How the nodes are linked:
LZ b MG
LZ u RP
LZ j FC
LZ p GD
LQ b LS
LQ u GP
LQ j DG
LQ p ZT
ZP b TL
ZP u CH
ZP j RP
ZP p CF
BR b GB
BR u TP
BR j MF
BR p GP
QZ b BH
QZ u TT
QZ j FD
QZ p ML
CZ b DG
CZ u JT
CZ j TD
CZ p ZM
LM b SC
LM u GL
LM j MD
LM p QD
RG b LM
RG u NL
RG j DL
RG p JQ
CF b BS
CF u SF
CF j MZ
CF p DP
SM b RR
SM u JQ
SM j QG
SM p FB
JQ b QD
JQ u BH
JQ j SM
JQ p FH
GH b LZ
GH u BS
GH j SR
GH p ZH
BG b FB
BG u GG
BG j NT
BG p CR
ML b DJ
ML u MP
ML j GG
ML p TJ
DM b MF
DM u HS
DM j LS
DM p JT
JG b RH
JG u ZH
JG j SF
JG p ZG
PH b MP
PH u CR
PH j ZB
PH p FS
SR b FC
SR u GH
SR j CH
SR p JG
GQ b JJ
GQ u ZM
GQ j FF
GQ p GL
TP b JF
TP u ZN
TP j BR
TP p GZ
LB b ZM
LB u MD
LB j JL
LB p TR
ZG b RC
ZG u RZ
ZG j JZ
ZG p MF
MJ b RG
MJ u GS
MJ j QD
MJ p FD
ZH b GD
ZH u TM
ZH j JG
ZH p RZ
QD b DL
QD u MJ
QD j RR
QD p PF
FM b TJ
FM u FS
FM j NB
FM p RP
BS b RP
BS u HQ
BS j GH
BS p TM
JR b FF
JR u JL
JR j SC
JR p RG
FH b PF
FH u DJ
FH j FB
FH p MS
QN b NC
QN u RJ
QN j RZ
QN p TP
PN b JT
PN u FF
PN j ZT
PN p MD
JJ b GZ
JJ u MH
JJ j SL
JJ p JR
LS b GJ
LS u DM
LS j ZN
LS p CZ
RH b CH
RH u GD
RH j HQ
RH p RC
FS b QF
FS u GN
FS j FM
FS p ZP
JZ b CD
JZ u ZG
JZ j DP
JZ p GJ
TR b HN
TR u RR
TR j NL
TR p JC
NR b MS
NR u TJ
NR j CR
NR p MG
MH b TD
MH u ZT
MH j JJ
MH p JL
MF b PZ
MF u BR
MF j GJ
MF p LQ
DJ b FD
DJ u ZS
DJ j FH
DJ p NF
ZT b CZ
ZT u PN
ZT j MH
ZT p LB
JL b GQ
JL u LB
JL j JR
JL p NL
SC b PN
SC u JR
SC j QS
SC p DL
TL b FM
TL u SZ
TL j RN
TL p BS
MS b BG
MS u NF
MS j HP
MS p GR
DL b MD
DL u RG
DL j GF
DL p SM
NL b GL
NL u TR
NL j RG
NL p BH
ZB b ML
ZB u PH
ZB j NF
ZB p FM
JC b GS
JC u SN
JC j BH
JC p ZS
RZ b LT
RZ u QN
RZ j ZG
RZ p BR
MG b GR
MG u RN
MG j GN
MG p SR
PZ b JZ
PZ u GB
PZ j RJ
PZ p LS
JT b LQ
JT u SL
JT j CZ
JT p QS
ZN b BZ
ZN u LS
ZN j TP
ZN p TD
GN b PP
GN u MG
GN j FS
GN p CH
HP b NT
HP u MS
HP j MP
HP p PP
LF b TP
LF u DG
LF j HS
LF p JJ
GG b FH
GG u ML
GG j BG
GG p NR
JF b RZ
JF u BZ
JF j GB
JF p HS
BZ b QN
BZ u GJ
BZ j JF
BZ p LF
TM b MZ
TM u CD
TM j ZH
TM p QN
RJ b DP
RJ u PZ
RJ j QN
RJ p ZN
SF b HQ
SF u JG
SF j CF
SF p JZ
HN b JL
HN u GF
HN j GL
HN p GS
GZ b HS
GZ u TD
GZ j GP
GZ p FF
NF b GG
NF u ZB
NF j MS
NF p NB
QS b ZT
QS u SC
QS j ZM
QS p GF
BH b MJ
BH u JC
BH j JQ
BH p DJ
SN b QG
SN u PF
SN j JC
SN p NT
DG b ZN
DG u LQ
DG j LF
DG p MH
NB b NR
NB u FM
NB j GR
NB p LZ
GJ b RJ
GJ u MF
GJ j BZ
GJ p DG
TJ b NF
TJ u QF
TJ j NR
TJ p RN
SL b GP
SL u JJ
SL j JT
SL p SC
LT b JG
LT u NC
LT j RC
LT p GB
FC b GN
FC u LZ
FC j SZ
FC p RH
GP b DM
GP u GZ
GP j LQ
GP p PN
GB b ZG
GB u JF
GB j PZ
GB p DM
MD b QS
MD u LM
MD j LB
MD p RR
FF b SL
FF u GQ
FF j PN
FF p LM
HQ b ZP
HQ u RH
HQ j BS
HQ p CD
GD b SR
GD u MZ
GD j RH
GD p LT
NC b ZH
NC u DP
NC j LT
NC p JF
PP b PH
PP u GR
PP j QF
PP p SZ
QG b TR
QG u SM
QG j GS
QG p TT
GL b JR
GL u HN
GL j LM
GL p MJ
PF b SM
PF u FD
PF j SN
PF p BG
HS b BR
HS u LF
HS j DM
HS p SL
NT b TT
NT u BG
NT j ZS
NT p PH
TT b JC
TT u FB
TT j QZ
TT p MP
ZM b MH
ZM u QS
ZM j GQ
ZM p HN
TD b LF
TD u CZ
TD j GZ
TD p GQ
QF b ZB
QF u PP
QF j TJ
QF p TL
DP b TM
DP u JZ
DP j NC
DP p BZ
GF b LB
GF u DL
GF j HN
GF p QG
MZ b GH
MZ u CF
MZ j GD
MZ p NC
SZ b FS
SZ u FC
SZ j TL
SZ p HQ
CD b CF
CD u RC
CD j TM
CD p RJ
CR b HP
CR u NR
CR j PH
CR p GN
RP b RN
RP u ZP
RP j LZ
RP p MZ
FB b SN
FB u FH
FB j TT
FB p HP
GR b CR
GR u NB
GR j PP
GR p FC
RR b GF
RR u QD
RR j TR
RR p SN
ZS b QZ
ZS u NT
ZS j DJ
ZS p ZB
GS b NL
GS u QG
GS j MJ
GS p QZ
RN b NB
RN u TL
RN j MG
RN p GH
MP b ZS
MP u HP
MP j ML
MP p QF
RC b SF
RC u LT
RC j CD
RC p PZ
CH b SZ
CH u SR
CH j ZP
CH p SF
FD b JQ
FD u QZ
FD j PF
FD p GG

In the rows, 68 means zero.

The rows follow the links: the fewer symbols apart two nodes are, the more alike their rows tend to be.

Each row is also shifted at random along 4 hidden directions that mean nothing.

Each row, then its node:
49,70,61,76,59,72,78,76,82,64,72,61,60,74,77,74,61,61,77,76,77,65,67,65,65,69,73,70 -> MH
36,74,81,74,69,58,63,55,58,68,64,72,79,61,60,65,65,67,57,61,64,64,69,69,63,72,70,56 -> GG
74,70,61,73,57,71,85,72,78,66,76,74,75,65,70,73,65,70,83,65,64,79,67,58,76,78,66,62 -> QN
78,68,75,83,63,58,68,69,76,57,70,60,61,63,77,61,74,71,68,71,77,54,61,67,62,64,80,77 -> JL
64,51,54,62,58,72,75,71,74,62,54,74,68,54,66,57,86,86,81,60,58,82,55,49,69,73,60,89 -> RC
102,62,65,61,71,66,60,64,57,74,59,74,74,70,60,65,60,70,61,60,59,73,65,74,69,71,59,73 -> GH
54,68,73,85,63,55,71,71,73,60,76,64,61,71,77,66,56,68,69,71,75,55,62,77,69,68,79,76 -> LB
78,66,72,83,65,64,69,73,76,59,79,61,57,66,77,63,67,73,73,73,76,51,59,71,66,66,79,82 -> SC
51,62,50,71,57,78,79,74,76,72,70,75,70,74,67,76,49,69,81,65,63,82,64,69,72,85,59,76 -> JZ
84,83,83,68,78,70,58,53,59,74,72,64,75,68,58,72,68,56,52,71,73,58,77,69,55,64,71,41 -> ZS
66,66,75,57,79,66,55,61,54,68,67,71,70,61,60,59,80,76,60,63,61,64,67,69,72,57,66,65 -> ZB
77,75,69,53,80,83,62,60,58,75,74,70,73,63,56,71,80,64,63,69,62,71,76,61,67,62,61,45 -> GR
66,66,59,78,48,63,80,69,80,69,52,67,74,73,72,76,49,59,67,66,73,79,69,65,60,84,65,68 -> BZ
70,62,64,77,48,56,80,69,80,62,51,70,73,66,75,66,65,68,69,64,69,78,65,59,65,79,70,74 -> MF
59,55,58,62,60,59,68,67,63,68,51,78,75,66,64,62,64,78,67,55,56,82,60,68,74,75,58,85 -> GD
60,69,65,70,65,79,68,55,62,75,66,75,79,59,53,69,62,71,66,62,61,75,63,62,57,83,59,63 -> TL
67,74,76,54,82,71,63,61,56,67,77,75,75,54,60,62,94,74,70,62,58,70,72,56,77,54,67,48 -> TJ
81,65,56,68,60,77,79,72,77,69,69,72,71,65,69,72,67,69,80,66,65,79,65,59,69,76,63,70 -> ZG
19,76,83,75,72,50,71,58,58,65,78,80,84,58,64,63,67,73,67,56,58,67,69,69,79,71,72,49 -> ML
94,65,58,59,58,80,74,67,78,70,50,66,70,61,65,70,82,63,71,69,67,83,69,46,54,73,60,66 -> DP
76,75,70,75,54,56,87,70,79,63,69,73,80,68,78,75,65,60,77,65,68,80,77,58,76,75,73,49 -> GJ
58,61,60,67,58,57,76,81,79,62,56,64,62,75,80,67,67,64,72,70,70,74,69,68,73,65,70,79 -> LQ
63,70,81,63,78,59,58,57,55,65,64,72,76,56,61,58,84,74,57,60,61,64,69,63,68,57,69,57 -> HP
84,70,58,48,61,73,68,67,68,81,43,65,75,80,63,79,63,48,55,67,67,89,83,63,60,70,53,51 -> JG
28,61,72,70,61,57,60,65,71,63,44,57,61,66,72,60,76,66,55,69,75,61,63,64,51,64,71,81 -> TR
90,61,64,62,61,58,71,80,75,60,55,61,58,72,80,64,78,66,71,71,72,71,69,64,72,57,71,78 -> DG
64,65,77,73,63,53,63,67,72,59,49,57,61,65,75,58,81,67,56,70,76,57,65,65,56,58,77,77 -> GF
64,66,66,81,59,70,71,71,79,64,68,57,58,71,74,70,59,64,69,77,80,57,63,68,55,74,74,80 -> ZM
53,76,78,75,79,74,67,63,65,63,93,69,66,55,65,64,81,76,75,69,68,54,65,63,70,61,77,59 -> PF
67,68,81,71,70,62,56,51,61,66,52,66,74,51,58,55,82,72,51,62,69,59,62,59,49,66,71,65 -> BG
53,72,79,79,63,48,69,69,74,58,66,64,65,67,78,62,73,67,64,69,74,58,67,67,67,62,81,66 -> GL
78,67,68,61,83,83,49,69,62,73,75,56,51,74,64,68,67,65,60,79,76,48,65,78,58,58,68,78 -> JQ
51,63,72,61,76,63,55,60,54,69,58,70,71,62,59,58,74,75,56,62,62,66,63,71,63,63,63,74 -> NF
46,66,72,69,73,59,60,73,65,64,69,59,57,79,74,65,60,64,61,72,74,56,68,83,72,57,73,74 -> NL
104,68,68,73,55,63,80,68,79,60,60,70,72,58,74,65,82,69,76,66,69,75,66,49,65,70,72,63 -> JF
61,71,61,65,64,65,77,83,78,65,74,63,59,82,81,77,62,57,77,76,74,71,77,72,81,62,71,62 -> TD
53,75,71,66,72,81,58,62,67,75,66,56,61,71,62,73,68,55,55,77,79,57,74,68,48,66,67,59 -> BH
35,71,66,67,60,56,78,65,63,74,63,83,89,74,66,75,46,63,68,55,56,88,75,72,81,82,59,50 -> HQ

Complete each set of four: the symbols that take the first to the second take the third to the fourth, perhaps in another order.
Answers are names.
61,68,77,82,66,51,72,72,72,56,80,65,61,65,80,61,70,75,74,67,72,54,61,73,76,61,83,75
: 71,56,72,76,63,54,58,69,71,59,53,58,53,66,74,55,71,74,59,70,76,51,55,74,54,62,76,95
:: 83,71,58,55,58,79,77,68,77,75,48,66,76,68,65,77,76,53,67,70,68,88,80,48,56,74,56,51
: DP

66,66,55,72,56,76,81,70,77,70,67,71,72,71,69,77,54,63,77,66,66,81,68,63,66,84,61,69
: 73,55,55,73,65,77,65,81,78,64,70,58,45,75,75,66,59,73,75,77,76,56,56,77,61,68,70,103
:: 35,83,74,70,75,79,68,63,67,75,84,63,70,74,64,81,59,53,64,75,75,60,79,73,64,69,70,43
: GR

80,71,79,69,71,68,52,51,59,73,53,60,71,63,56,64,70,62,44,68,73,57,68,68,43,69,67,61
: 64,76,79,73,74,68,58,55,58,73,67,65,73,66,58,68,60,62,52,67,72,57,70,73,53,71,68,56
:: 93,59,59,63,60,75,65,77,82,65,48,51,48,72,75,66,79,63,65,79,81,64,65,61,49,60,68,87
: CZ

63,55,63,74,63,71,64,57,61,69,60,79,76,54,55,58,63,87,69,54,56,71,48,66,58,84,60,92
: 76,70,73,61,59,54,74,58,67,66,47,77,88,54,64,63,86,66,64,55,58,87,74,48,68,70,64,47
:: 73,73,68,57,76,83,62,58,59,77,71,71,74,61,54,71,76,66,64,67,63,72,71,59,61,68,59,53
: FC

33,64,71,67,69,61,56,58,55,74,54,70,74,70,58,63,53,67,50,60,64,66,65,79,59,75,61,70
: 66,73,72,65,66,55,78,62,62,67,70,84,90,62,65,69,70,69,72,54,52,84,74,60,85,71,66,45
:: 79,63,58,77,55,67,78,72,78,66,65,70,70,70,70,72,53,68,75,67,67,75,63,67,67,81,64,78
: ZM

37,61,70,78,63,51,63,71,69,61,60,62,59,73,75,61,59,69,61,69,73,57,60,80,65,65,74,85
: 84,69,78,72,80,71,52,57,56,68,77,64,63,62,59,61,67,74,58,69,70,50,60,76,59,65,70,73
:: 70,63,72,58,72,79,62,56,62,67,58,71,73,41,54,54,103,83,67,61,59,71,58,44,55,65,63,70
: SF

31,79,81,69,68,54,71,68,70,63,69,63,70,70,76,70,75,57,64,71,73,64,80,64,72,57,78,45
: 32,65,71,70,70,71,61,66,67,63,69,62,59,61,67,61,78,74,66,69,72,56,60,65,59,63,70,78
:: 74,82,82,73,77,75,63,56,63,68,82,64,72,60,61,70,77,63,62,72,73,56,74,62,58,64,74,44
: BG

79,71,73,69,70,60,74,61,59,64,79,84,85,56,62,64,72,79,76,54,53,78,67,63,84,72,67,55
: 81,57,51,63,60,82,72,73,74,71,59,69,64,69,66,70,63,72,75,67,65,78,62,64,64,77,57,85
:: 64,76,74,62,76,65,59,70,66,70,68,55,61,78,73,72,70,54,56,78,77,58,80,74,66,53,73,54
: ZS

55,81,67,82,62,69,78,72,79,71,83,62,66,83,77,86,43,48,70,79,81,63,79,76,68,75,74,48
: 65,72,73,84,65,62,75,72,76,59,86,65,62,69,78,68,63,69,77,73,75,56,64,72,73,67,80,68
:: 53,65,69,86,52,65,73,68,83,62,58,57,62,66,75,66,64,66,67,72,79,61,60,62,48,76,75,79
: JR

54,65,75,83,49,55,69,63,81,60,42,55,65,61,74,61,72,63,56,71,81,61,63,58,42,74,76,77
: 60,68,74,70,75,54,61,76,64,62,78,63,56,79,77,66,60,67,66,71,72,53,68,86,80,54,77,73
:: 55,60,61,68,57,62,75,78,81,62,56,62,59,72,80,66,73,66,74,71,71,73,67,61,69,64,71,81
: MH

53,83,79,76,83,73,67,62,59,68,102,72,71,67,62,73,58,67,72,70,68,54,72,79,77,67,74,48
: 46,79,78,65,77,59,62,58,54,73,73,72,80,71,61,71,58,59,56,62,64,66,76,76,73,67,67,45
:: 94,69,63,49,67,71,72,70,68,71,57,71,75,67,67,72,82,61,69,65,62,85,79,55,73,63,60,53
: RZ

61,70,69,77,56,69,80,70,86,59,65,60,63,58,76,66,85,66,77,75,77,66,67,47,59,66,77,67
: 68,59,79,71,63,54,59,65,72,55,44,56,56,57,74,51,92,73,56,69,76,56,60,58,52,54,78,84
:: 91,66,64,62,67,68,64,61,59,76,57,74,79,72,58,71,53,63,57,61,61,77,71,72,64,76,58,62
: NC

81,68,73,83,62,63,72,70,78,57,73,59,59,62,76,62,74,72,73,72,78,55,61,65,61,64,79,78
: 66,63,74,80,66,54,64,71,70,59,68,61,58,70,77,60,64,73,66,69,75,53,60,77,66,62,79,84
:: 74,74,64,63,79,84,64,63,57,79,86,75,74,69,54,76,54,70,69,67,60,69,69,75,72,76,59,59
: LZ

